Each row is followed by roughly how far along a hidden order it lies, from 0 to 12. A new part has a new order.
[14 -18 27 8 18 -19 48 -19 -13 25 -33 53 47 -18 -57 -3 -20 -9 15 2 -8 8 43 0 46 50 -6 -11 -8 9 9 26 18 -1 16 4 -40 -6 8]
8
[39 -6 2 22 40 -19 -6 19 6 -19 -9 14 -36 -54 55 -22 -5 0 5 4 14 -12 -84 23 16 -28 -10 9 5 -9 9 -26 59 8 -7 3 4 -12 0]
12
[-4 3 -34 -6 8 13 -14 -24 21 -28 14 20 14 8 6 -7 17 1 -14 -7 1 -14 29 -27 6 -31 12 19 4 15 -15 -8 -22 -11 -1 -3 16 3 -30]
2
[-5 -18 38 0 22 -10 9 3 -22 38 -9 38 112 -12 -36 -10 -3 -5 -3 -3 -12 -12 -10 3 14 56 16 -4 -7 2 -3 9 44 -30 13 1 -34 -10 -9]
2
[-24 -1 9 -8 -21 25 -77 47 -23 -11 -8 3 14 2 -26 3 24 2 -39 -2 -11 -5 46 18 0 -1 0 -5 18 -1 -12 -10 18 -24 -7 -4 -11 -27 -6]
5
[-6 0 -23 -10 -37 26 -92 -10 -18 4 12 10 -36 -2 -15 7 20 1 -18 -5 1 5 88 11 1 -19 -3 10 -7 10 -2 5 -19 -3 -18 -10 9 -7 -10]
1
[9 20 -9 -17 18 1 12 0 2 -11 -12 -29 4 35 4 -7 21 -4 6 8 15 -16 -8 -29 4 -31 18 27 -4 19 -5 -33 -16 5 -20 -2 28 1 -29]
1
[8 -3 -62 8 -21 18 -79 -10 -6 -20 4 34 -74 -6 -12 -4 26 -3 -6 -23 1 7 92 13 -8 -30 1 -3 8 10 7 12 -15 -1 -8 -10 7 18 -4]
3
[-1 32 -45 0 -5 21 -50 31 8 -35 7 -46 -36 10 44 -1 12 9 -12 8 8 1 -23 5 -49 -76 7 19 10 -4 -13 -19 -11 6 -12 -2 30 -1 -30]
0
[1 -3 -59 21 11 5 20 12 16 -30 -10 64 -46 -9 -5 -2 -9 4 1 5 4 -1 58 5 45 -42 10 14 16 13 2 2 -7 7 -6 5 8 10 -3]
5
[31 -12 -21 40 35 -23 3 35 12 -7 -18 38 -47 -54 53 -20 -20 1 13 -1 12 -4 -27 20 9 -36 10 11 -1 -7 15 -3 37 1 -7 2 10 4 8]
9
[14 5 9 22 70 -26 68 17 12 -40 -26 35 44 4 25 -15 -9 -1 43 -4 -3 9 -43 -15 -1 -29 15 5 -9 -10 6 -13 23 15 -2 14 -4 -1 -14]
6
[-11 7 11 -4 -5 25 -40 20 -20 15 -31 -35 26 -3 -55 20 9 2 -32 26 -1 -3 106 11 38 34 5 -9 5 11 -6 -52 1 2 7 -1 -20 -19 -1]
8
[4 22 -42 -15 25 20 -24 0 9 -66 0 6 -86 27 45 -14 30 6 1 1 9 -10 29 -33 -5 -60 7 15 10 3 -4 -55 -2 25 -18 -1 12 -21 -28]
3
[-5 -16 -12 4 0 4 -39 -16 -1 4 -7 45 -47 -19 -31 4 -28 0 -20 -6 0 6 95 14 32 4 4 0 -8 11 3 -19 -16 -4 1 -2 4 -8 -2]
6
[22 8 -13 36 23 0 -68 66 4 -8 -41 22 23 -84 18 -4 20 2 17 4 1 21 41 50 -15 -37 8 3 -2 -12 7 21 30 -14 13 10 -17 31 15]
8
[6 -16 46 11 6 -2 -6 32 -13 26 -42 43 50 -51 -26 3 -25 -8 -19 3 -11 4 39 13 8 34 -9 -7 -6 5 1 24 26 -14 19 7 -35 6 -4]
6
[-17 11 -28 -2 -3 8 -31 31 -3 -27 -3 -15 -37 -18 55 -12 11 8 9 -9 -8 5 -13 -20 -36 -52 12 14 0 3 -16 26 12 -18 -21 6 23 -7 -14]
4
[17 12 19 22 33 -16 67 12 2 -25 -21 -8 40 10 -2 -16 -3 -5 14 21 -6 2 -57 -30 12 -9 18 8 -14 -1 -1 -17 48 1 3 9 -17 -4 -22]
5
[-9 -9 -51 4 -10 12 -79 1 -11 13 10 46 -74 -6 -39 11 8 2 -28 -3 6 -6 88 38 29 -2 -2 2 18 16 4 18 -18 -8 -10 -11 9 1 -2]
4
[-18 7 -14 -4 49 25 -36 8 -8 -36 -15 45 -2 25 -26 4 20 -1 -8 -8 1 2 107 -16 24 8 19 6 -4 14 -8 -43 -14 2 -8 3 -16 -10 -11]
0
[-11 -12 -10 -26 -38 16 -76 -12 -6 -2 -4 36 -20 19 21 2 5 1 -23 -26 -11 -4 44 13 -14 5 -14 -2 11 8 -6 -12 -20 -7 -15 -10 16 -18 -5]
4
[19 6 -8 27 99 -23 42 -2 16 -52 -30 72 71 -10 34 -22 4 -3 35 2 5 -7 -12 -11 17 -33 19 14 -1 6 -1 -36 40 9 -5 14 -7 3 -13]
7
[-15 -21 -37 29 19 14 -47 16 0 5 7 88 -13 -30 12 -8 -17 3 -41 4 0 -16 60 33 66 -5 8 3 20 32 -2 9 15 -15 -13 -4 -12 -6 -9]
5
[-2 3 -33 -9 -12 23 -71 24 3 -4 -17 15 -20 -28 -10 7 17 -1 -39 -16 -6 -5 95 35 -1 0 -5 6 25 8 -2 -27 -19 0 -4 -11 16 -9 -10]
4
[8 -17 -16 27 -3 -8 -9 3 19 -12 -18 103 -20 -60 26 -12 -25 3 -5 -17 1 11 24 34 26 0 0 -8 -1 -2 4 -61 1 7 11 5 -34 1 6]
12
[14 -7 -52 29 41 10 5 17 18 -38 -25 105 -67 -67 31 -21 -4 5 16 8 18 10 55 19 73 -40 25 5 -4 16 0 -51 5 15 12 13 -1 8 0]
7
[-5 32 -35 -3 17 12 -40 13 6 -62 -15 -6 -43 12 49 -5 29 6 26 -15 7 9 -7 -18 -33 -63 13 14 2 -1 -13 -12 8 7 -14 2 29 -7 -21]
3
[-10 -5 -16 -1 1 11 -25 15 21 -10 2 68 20 -29 44 -11 4 7 -30 -24 -3 -14 17 7 -13 -20 -2 9 31 0 -14 -32 3 -12 -5 2 13 -9 -2]
4
[17 -5 -34 38 41 -17 -5 26 17 -14 -34 67 -6 -63 30 -17 17 2 0 -16 -2 3 8 6 4 -37 22 11 4 -1 0 -7 24 -17 4 10 3 13 1]
5
[4 -13 -30 9 39 7 6 -30 16 -40 22 56 -70 14 -10 -5 38 2 -15 -3 21 -17 59 -23 38 -37 26 11 4 24 -2 -25 -24 0 15 -1 10 19 -10]
2
[-9 11 8 -2 -46 20 -40 21 -28 36 -15 -13 20 -8 -69 13 -25 -2 -38 17 -14 10 102 32 13 35 -2 -2 -3 7 -5 38 -6 -12 10 -1 -13 4 -14]
4
[6 -13 -15 12 80 -26 34 -8 24 -22 -6 70 32 -23 29 -20 31 -1 47 -24 19 -12 -59 -23 -3 -19 27 7 4 4 3 -14 14 -11 11 6 10 12 4]
1
[-18 12 1 -4 3 6 -11 28 4 -46 -16 -15 35 -26 17 -13 16 4 3 -5 -24 6 -8 -18 -37 -10 7 5 -5 -23 -18 -16 19 -22 1 12 -4 -7 -12]
4
[5 1 -21 13 -13 11 -32 32 -4 -12 -37 -43 -64 -28 -5 -5 18 2 -15 22 -7 5 77 12 -3 0 -2 -4 -1 -4 -11 -57 29 18 5 0 -29 -24 -5]
9
[25 -6 9 7 54 -26 42 -16 -7 -2 -18 44 58 -22 -46 -11 -1 -8 25 3 8 1 31 -6 20 2 27 4 -17 5 9 17 22 -16 25 10 -28 43 0]
5
[-4 -7 -24 4 11 9 -51 -19 -10 12 -1 61 16 -39 -50 -1 -9 -5 -8 -19 1 6 127 31 36 37 14 1 -7 22 0 4 1 -21 7 -4 1 19 -6]
3
[-9 -5 48 26 21 6 -18 30 -9 -7 -42 14 43 -52 -3 2 -4 -2 -7 8 -15 2 40 -10 8 34 4 -6 -12 3 -2 19 30 -27 2 9 -35 -5 8]
8

New part:
[-2 14 3 -3 -4 -15 2 13 -23 4 4 -11 -6 21 -14 -5 20 0 -52 -8 22 49 -34 -9 1 2 -6 31 -20 -1 10 27 18 7 1 6 13 0 -19 8 3 5 7 -3 -6 -14 6 10 -7 6 18 -16 6 -8 16 -3 -8 11 -57 4 -20 14 13 -3 4 19 -1 -2 -1 -9 -1 -13 -9 2 -41 -7 22 19 4 101 -1 -8 3 -9 3 4 22 12 1]
6
[8 -8 -3 0 -16 -34 -3 -51 -29 4 -3 8 -5 -6 -4 1 0 -10 36 10 12 -19 10 6 -49 9 -9 57 -5 3 -16 -15 -7 -2 -7 -3 -8 -1 -18 12 10 1 -7 2 -13 -1 -16 -37 6 -2 -5 -19 -8 -5 -8 3 12 -9 1 6 7 -2 2 -9 -6 -8 2 -2 1 -1 0 -3 12 -8 -42 -6 15 -24 0 -33 -16 7 -39 10 5 5 23 -11 -8]
12
[10 -11 -7 6 -15 -27 -11 -70 -37 -5 -13 6 -8 -23 19 2 -10 -5 66 17 4 -127 33 13 -39 4 -1 27 21 5 -34 -14 -19 -9 -7 -13 -16 3 26 -11 12 -5 -6 -5 -7 7 -21 -20 9 -2 -3 10 -9 0 -19 1 17 -11 56 -8 25 -13 -7 -16 -15 -27 -2 -2 -5 11 2 16 3 -12 8 -5 15 -47 -4 -99 -15 4 -40 17 4 12 -14 -21 -18]
11
[-5 7 -3 -4 -5 21 -1 20 40 -7 13 -8 -4 15 6 5 21 3 -60 -4 0 16 29 0 5 -8 6 -49 -13 0 1 2 16 -3 2 -1 13 -2 11 -14 -12 2 11 1 5 1 1 31 -1 4 11 0 5 7 9 -2 -12 9 -10 -12 8 6 13 -11 11 8 -1 2 -7 8 3 -33 -13 10 43 -9 -11 18 -2 -11 -13 -8 28 -10 -1 2 -10 2 -1]
2
[0 11 -8 -3 -4 -15 -7 -27 11 -8 1 -3 -12 7 1 2 6 -9 4 3 3 -14 21 5 -23 -5 6 15 3 6 -13 -28 -2 -12 -4 -10 1 0 18 1 -9 5 -1 -8 -8 1 -9 1 7 4 8 0 -2 2 -5 -1 0 1 32 -2 15 -3 7 -16 2 -7 0 0 -5 4 1 -1 12 0 0 -11 -6 -21 -1 -61 -19 0 -34 -1 -2 -3 -3 -10 -6]
7
[-3 32 1 -1 22 -16 -8 16 28 -5 -11 1 10 -7 -7 1 -13 3 21 -12 2 -14 32 -2 59 -6 11 -25 43 1 2 3 -10 11 6 -8 -3 4 34 -22 2 -13 -1 0 -2 -7 14 34 -4 2 19 13 7 -6 4 -6 -15 5 42 -1 -5 2 -10 5 5 -2 0 1 -4 -6 -2 11 -10 -1 1 14 -28 -2 1 28 38 -1 -2 -7 -1 -4 -28 14 -6]
4
[0 22 -6 -1 3 3 -9 -22 41 -12 1 -5 -5 -4 3 8 4 2 -4 -5 -1 -70 69 7 20 -10 13 -47 25 1 -16 -4 -4 1 2 -14 1 3 45 -32 -3 -7 5 -1 -1 4 -5 35 1 4 21 12 5 5 1 -5 -15 8 38 -25 18 0 4 -12 3 -9 -3 1 -13 9 3 -17 -14 3 43 -3 -27 -14 -2 -62 4 -5 17 -2 2 6 -34 2 -15]
2
[-6 21 -2 -2 13 18 -3 26 68 -9 4 -2 4 1 -2 8 3 3 -24 -6 -16 15 56 0 39 -13 16 -67 18 0 5 -10 2 1 5 -5 7 -1 21 -25 -13 -5 4 5 5 8 12 41 1 1 16 5 8 9 3 -4 -17 10 24 -14 12 -1 1 0 13 4 0 3 -5 5 2 -22 -7 9 53 10 -39 10 -2 -41 9 -5 31 -7 -2 -9 -29 12 -3]
1
[-6 12 4 3 23 6 -4 51 36 -4 -11 12 22 -17 9 2 -21 6 7 -9 -26 19 23 -5 77 -7 11 -57 31 -1 14 2 -6 9 9 4 -4 -1 19 -24 -2 -16 0 11 13 3 30 34 -3 -4 1 7 4 1 3 -3 -6 1 30 4 -2 -6 -18 19 7 2 2 3 5 0 -3 10 -13 6 25 27 -33 16 -1 26 28 0 10 -4 -5 -11 -28 12 0]
4
[-7 32 5 -5 24 17 7 52 33 0 -4 -12 9 8 -15 -2 -2 7 -27 -13 -18 57 -3 -8 46 -12 15 -42 15 -5 24 1 2 11 8 6 13 2 7 -9 -7 0 0 0 8 -4 -1 39 -6 1 13 6 14 1 14 -6 -21 15 -12 -6 -14 5 -1 24 9 14 -2 2 2 -10 -2 -5 -1 8 46 4 -36 23 3 55 24 -4 34 -6 -2 -8 -12 31 9]
0
[-6 6 0 -7 6 44 10 46 76 -2 8 -5 8 -1 10 7 11 3 -45 1 -41 56 53 1 8 -12 13 -101 -8 -5 15 -7 11 9 5 11 14 -5 -2 -17 -12 1 5 14 14 8 -1 29 3 -5 -8 -12 10 16 8 -2 -12 9 -5 -19 12 -3 0 16 14 10 -2 4 1 7 2 -42 -5 15 90 -7 -45 26 -2 -45 -9 -4 63 4 -1 -4 -19 21 3]
0
[-2 6 -4 -7 -6 34 -2 -2 58 -8 20 -15 -15 15 1 9 15 0 -50 -5 0 5 43 9 4 -8 0 -56 -25 -1 -10 -3 9 1 1 -9 7 4 35 -6 -14 7 10 -1 1 9 -20 26 -2 6 -1 20 3 6 3 -2 -19 7 7 -29 7 12 17 -11 8 2 -2 2 -11 8 5 -35 -12 3 40 -15 -19 5 1 -94 -14 -4 5 -13 3 2 -1 -4 -6]
1
[-6 25 1 -5 16 8 -1 35 49 -3 -3 -2 11 -5 3 3 -7 3 0 -5 -12 2 42 -1 35 -11 12 -57 30 -2 7 0 -4 11 7 -1 3 3 24 -23 -4 -9 1 5 3 0 9 35 -2 -1 9 8 10 2 3 -5 -14 6 32 -10 -1 1 -12 8 11 3 -1 2 -1 -1 -1 -8 -9 3 36 8 -35 9 0 -13 28 -2 16 -5 0 -9 -29 18 -3]
3
[-1 -14 -8 -5 -1 11 2 -1 55 -4 4 14 4 -9 21 5 -7 -5 33 10 -27 12 47 7 -34 -2 5 -34 0 4 -5 -42 -6 -12 -2 -2 -5 -6 0 1 -15 1 -4 3 2 4 2 -18 13 -6 -25 -10 -4 11 -14 3 14 -9 62 5 31 -16 -10 -7 5 -11 2 3 3 11 1 -12 21 5 32 -10 -26 -15 -5 -123 -20 8 -2 10 -7 -9 -23 -14 3]
8
[-2 -5 -8 -8 -11 18 -1 -6 50 -7 16 -11 -18 12 10 4 14 -4 -30 5 -8 26 24 8 -44 -6 -3 -26 -38 4 -10 -19 9 -7 -2 -5 4 1 22 10 -19 7 4 -1 -5 9 -18 0 6 4 -14 3 -1 7 -4 0 -3 3 26 -15 18 2 13 -17 3 0 0 1 -5 9 3 -28 6 1 15 -22 -8 -6 0 -126 -39 0 -29 -3 -1 -6 11 -10 -4]
5
[-3 32 5 4 31 -21 -9 28 15 -5 -19 6 18 -10 -9 1 -26 5 23 -18 -15 -6 20 -2 90 -9 15 -23 49 0 6 -1 -14 9 8 -5 -7 4 38 -24 5 -18 -6 4 6 -1 13 38 -6 1 17 18 4 -8 5 -6 -17 6 27 -1 -10 -1 -14 26 1 -2 1 2 1 -9 -3 23 -9 0 14 29 -40 1 3 49 42 1 -17 -7 -3 -6 -16 16 -8]
3
[-3 2 10 0 -9 -23 2 37 -49 11 -1 3 11 14 -7 -4 14 1 -60 -6 15 81 -42 -16 20 5 -11 27 -15 -2 20 38 15 11 3 16 12 -1 -40 0 9 -4 4 10 -1 -6 27 5 -10 1 14 -20 3 -9 13 0 -5 4 -77 13 -29 12 3 7 11 28 2 -1 9 -11 -3 -12 -22 2 -45 16 24 43 2 127 17 -7 -10 -12 6 -7 38 16 2]
9
[-4 7 3 -1 6 -1 4 27 24 3 0 2 11 -2 -2 -1 7 2 -17 -1 -4 54 3 -10 20 0 0 -22 -1 -1 18 17 11 13 4 11 7 -4 -25 -5 2 -3 2 9 1 -8 28 9 -2 -3 7 -28 8 2 9 -2 -2 6 -23 9 -5 -1 -4 1 9 16 0 0 5 -2 -2 -13 -7 7 -14 4 -2 18 -1 60 6 -4 38 3 -1 -5 -9 20 3]
6
[-3 23 6 4 27 -12 -5 30 14 -1 -17 10 21 -19 -6 0 -25 5 19 -14 -21 11 16 -1 83 -6 10 -27 36 -2 9 5 -11 15 8 2 -6 2 24 -21 6 -18 -7 11 8 0 19 30 -5 -3 8 8 3 -6 5 -5 -12 4 18 0 -11 -2 -15 30 2 1 1 2 4 -8 -3 15 -10 1 10 30 -36 10 2 53 38 2 -4 -3 -1 -5 -10 19 -5]
4
[-5 2 3 7 16 4 -6 41 29 -4 -7 18 23 -21 10 3 -17 6 12 -5 -14 9 20 -8 74 -2 6 -47 33 1 10 12 -3 7 8 4 -7 -2 6 -27 0 -17 1 12 11 5 49 23 -3 -4 4 0 1 2 1 -1 0 -1 23 11 -1 -8 -18 2 7 3 3 3 4 3 -3 7 -18 6 -1 33 -15 14 -4 42 24 -2 22 -3 -4 -11 -31 5 -1]
5
